57  144  72  77  74  60  65  71  147  73  80  74  145  70
65  146  72  65  69  47  72  72  145  68  76  82  147  69
->
65  146  72  65  69  47  72  72  145  68  76  82  147  69
57  144  72  77  74  60  65  71  147  73  80  74  145  70

54  106
56  81
55  113
58  97
64  117
69  108
45  107
58  103
51  104
50  90
->
50  90
54  106
56  81
55  113
58  97
64  117
69  108
45  107
58  103
51  104

131  112  79  57  91  84  111  57  152  137  145  131  104  112
130  111  79  58  91  84  110  58  150  136  143  130  103  111
->
130  111  79  58  91  84  110  58  150  136  143  130  103  111
131  112  79  57  91  84  111  57  152  137  145  131  104  112

144  63  157  59  61  64  39  70  63  149  71  64  81  147  57  104
152  41  165  46  52  47  35  47  54  164  57  49  64  159  40  99
129  72  122  74  76  79  77  79  77  128  92  87  96  128  62  99
137  48  151  72  65  63  60  66  72  131  82  73  92  141  68  106
->
137  48  151  72  65  63  60  66  72  131  82  73  92  141  68  106
144  63  157  59  61  64  39  70  63  149  71  64  81  147  57  104
152  41  165  46  52  47  35  47  54  164  57  49  64  159  40  99
129  72  122  74  76  79  77  79  77  128  92  87  96  128  62  99

83  83  142  82  75  86
106  108  54  109  99  107
135  138  91  132  145  135
63  68  108  59  76  73
78  65  106  71  67  66
103  113  157  120  113  108
67  65  109  61  69  72
69  66  110  74  59  56
92  98  65  92  91  88
->
92  98  65  92  91  88
83  83  142  82  75  86
106  108  54  109  99  107
135  138  91  132  145  135
63  68  108  59  76  73
78  65  106  71  67  66
103  113  157  120  113  108
67  65  109  61  69  72
69  66  110  74  59  56

42  164
81  66
111  107
81  135
116  65
54  138
34  96
->
34  96
42  164
81  66
111  107
81  135
116  65
54  138

134  80  75  128
34  152  46  132
147  59  65  125
42  158  56  134
143  71  72  127
135  73  76  125
->
135  73  76  125
134  80  75  128
34  152  46  132
147  59  65  125
42  158  56  134
143  71  72  127

123  96  106  122  87  110  138
102  163  91  127  74  89  72
90  107  106  152  77  68  110
137  104  93  111  42  102  84
103  103  102  101  120  87  103
131  154  100  120  73  90  77
64  110  93  80  125  121  104
->
64  110  93  80  125  121  104
123  96  106  122  87  110  138
102  163  91  127  74  89  72
90  107  106  152  77  68  110
137  104  93  111  42  102  84
103  103  102  101  120  87  103
131  154  100  120  73  90  77

149  123  69  68
163  140  50  42
147  138  73  57
145  137  77  59
140  147  167  40
->
140  147  167  40
149  123  69  68
163  140  50  42
147  138  73  57
145  137  77  59
---
93  94  92
94  95  92
64  54  47
84  83  78
->
93  94
94  95
64  54

128  133  139  129
132  138  145  133
118  75  114  116
136  143  151  137
->
128  133
132  138
118  75

58  136  135  46
85  112  112  94
62  128  127  133
->
58  136
85  112
62  128

115  91
49  58
92  74
135  112
103  44
->
115  91
49  58
92  74

101  83
72  153
97  93
47  148
71  67
->
101  83
72  153
97  93

72  156  93  85
115  161  117  72
95  35  88  127
81  47  82  126
->
72  156
115  161
95  35

144  170
100  100
142  157
145  157
->
144  170
100  100
142  157

73  100
69  98
80  101
166  121
->
73  100
69  98
80  101

129  155  116  129
83  56  96  82
132  163  117  133
87  68  97  87
->
129  155
83  56
132  163
